Below are the code and all the weights of a small trained network. Each question names an input and a class and asks about switching units off, where a switched-off unit gives its printed mean instead of its output.

import numpy as np


def w(rows, s, z=0):
    codes = np.array(rows[::2]) - 128.0
    scale = np.full(codes.shape[1], s)
    scale[-1] = z or s
    return codes * scale


def f(y):
    return y / 2 * (1 + np.tanh(0.7978845608 * (y + 0.044715 * y**3)))


def log_softmax(a):
    a = a - a.max(-1, keepdims=True)
    return a - np.log(np.exp(a).sum(-1, keepdims=True))


def net(x, mask):
    res = np.array(x, float).reshape(1, 7) / 4 @ E
    y = f(res @ A[0][:, :-1].T + A[0][:, -1])
    res = res + np.where(mask, y, B[0][:, -1]) @ B[0][:, :-1]
    return log_softmax(res[-1] @ U[:, :-1].T + U[:, -1])


A, B = {}, {}
E = w([
[141,175,145,133,143,148,142,138,105,181],'x0',
[80,95,109,69,95,64,222,98,183,171],'x1',
[114,95,110,123,109,246,115,163,147,125],'x2',
[175,133,106,221,72,106,92,94,167,190],'x3',
[152,152,159,166,133,130,126,222,165,147],'x4',
[66,144,55,138,130,168,131,207,95,138],'x5',
[122,130,93,115,107,186,124,110,71,73],'x6',
],0.013)
A[0] = w([
[127,101,108,90,154,212,94,158,112,53,45],'N1',
[120,28,125,131,88,131,57,135,184,1,145],'N2',
[84,228,167,124,91,36,138,170,180,186,172],'N3',
[135,84,117,166,98,201,122,78,74,69,7],'N4',
[77,117,142,103,128,144,187,98,149,120,215],'N5',
[244,129,159,226,124,115,62,141,163,158,67],'N6',
[145,230,159,135,94,59,93,76,103,111,255],'N7',
[106,115,153,89,78,214,180,184,220,156,131],'N8',
[108,106,112,188,221,187,112,207,88,106,94],'N9',
],0.0092,0.0051)
B[0] = w([
[127,126,136,98,213,85,91,141,41,194,209],'N1',
[125,56,65,230,128,38,147,165,7,47,199],'N2',
[119,27,82,158,223,105,187,129,117,151,242],'N3',
[86,124,99,128,187,131,177,140,152,171,179],'N4',
[183,75,80,118,153,146,99,81,98,182,198],'N5',
[158,144,139,132,63,150,95,39,190,216,250],'N6',
[136,58,87,183,147,126,135,137,158,139,234],'N7',
[81,15,2,188,120,136,140,152,143,45,213],'N8',
[94,177,174,150,141,174,43,202,168,94,230],'N9',
],0.0091,0.013)
U = w([
[139,143,160,119,137,82,141,84,123,136,33],'0',
[119,109,128,100,151,92,159,114,150,188,242],'1',
[111,83,96,167,139,66,169,149,104,103,145],'2',
[102,108,78,151,70,171,110,95,102,125,241],'3',
[183,169,195,162,107,158,90,85,160,175,101],'4',
[95,183,128,137,125,222,93,173,136,105,127],'5',
[56,221,200,53,20,187,250,133,203,166,1],'6',
[94,172,163,71,138,124,105,141,57,70,9],'7',
],0.014,0.0095)

Each question gives the input, the list of numbers given to net, and the class t.
The units are the neurons (one row each of A and B). Each row of codes is followed by its name. A weight is (code - 128) times the scale printed after its matrix; where a second scale follows, it is the last column's (A, B and U).
mask holds one flag per neuron, in row order. A switched-off neuron (its flag False) gives its mean, the last column of its row in B, instead of its output. The means were averaged over made-up inputs and are rounded, as every weight is.
A unit's drop is (log p(t) with every unit on - log p(t) with that unit switched off) / (log p(t) with every unit on - log p(t) with every unit switched off).
The circuit of an input: a set's keep is (log p(t) with only the set's units on - log p(t) with every unit switched off) / (log p(t) with every unit on - log p(t) with every unit switched off). Starting from all 9 units, units are removed one at a time, each time the one whose removal leaves the highest keep (on an exact tie, the one counted first), for as long as the keep stays at least 0.8.
circuit, biggest first: the units of the circuit, biggest drop first
most important unit: the unit with the biggest drop
top k neurons: the k neurons with the biggest drops, biggest first
drop when u is switched off: that unit's drop, to one decimal
input [5,8,2,-1,-2,-2,-5], class 2: top neuron => [N8]
input [4,-6,-7,1,-7,8,-1], class 5: circuit, biggest first => [N3 N2 N9]
input [-1,0,-7,-5,-6,4,-5], class 1: top 3 neurons => [N2 N8 N5]
input [1,-8,-3,3,0,-3,8], class 4: top 2 neurons => [N6 N8]
input [2,-1,-6,3,4,1,-2], class 1: top 4 neurons => [N3 N6 N2 N8]
input [-1,4,7,4,-5,-4,8], class 2: top 2 neurons => [N2 N6]
input [-6,-8,4,-7,-4,-1,5], class 7: top 2 neurons => [N9 N1]
input [-4,-6,-3,-4,5,1,4], class 7: top 2 neurons => [N1 N2]
input [0,-6,3,-2,1,-2,3], class 5: top 2 neurons => [N9 N4]
input [0,0,6,-8,8,0,-7], class 5: top 4 neurons => [N9 N2 N7 N4]
input [-1,6,-5,-5,-8,0,0], class 1: top 3 neurons => [N2 N8 N5]
input [-5,2,-6,-1,5,-4,-7], class 1: top 2 neurons => [N2 N8]
input [5,5,6,-6,-7,-4,-1], class 3: circuit, biggest first => [N8 N3]
input [-4,-2,-2,-2,5,1,-8], class 1: most important unit => N2
input [-8,2,-2,8,7,-2,-8], class 1: circuit, biggest first => [N3 N6]
input [-8,-2,-6,8,1,4,-7], class 1: circuit, biggest first => [N6 N3]
input [2,-5,2,7,1,-3,7], class 4: drop when N8 is switched off => 0.1
input [-5,-3,1,-6,2,-2,-1], class 7: drop when N3 is switched off => 0.5
input [4,-2,1,8,-3,3,-8], class 4: drop when N6 is switched off => 0.9
input [-2,-7,7,2,-3,-5,3], class 2: circuit, biggest first => [N2]
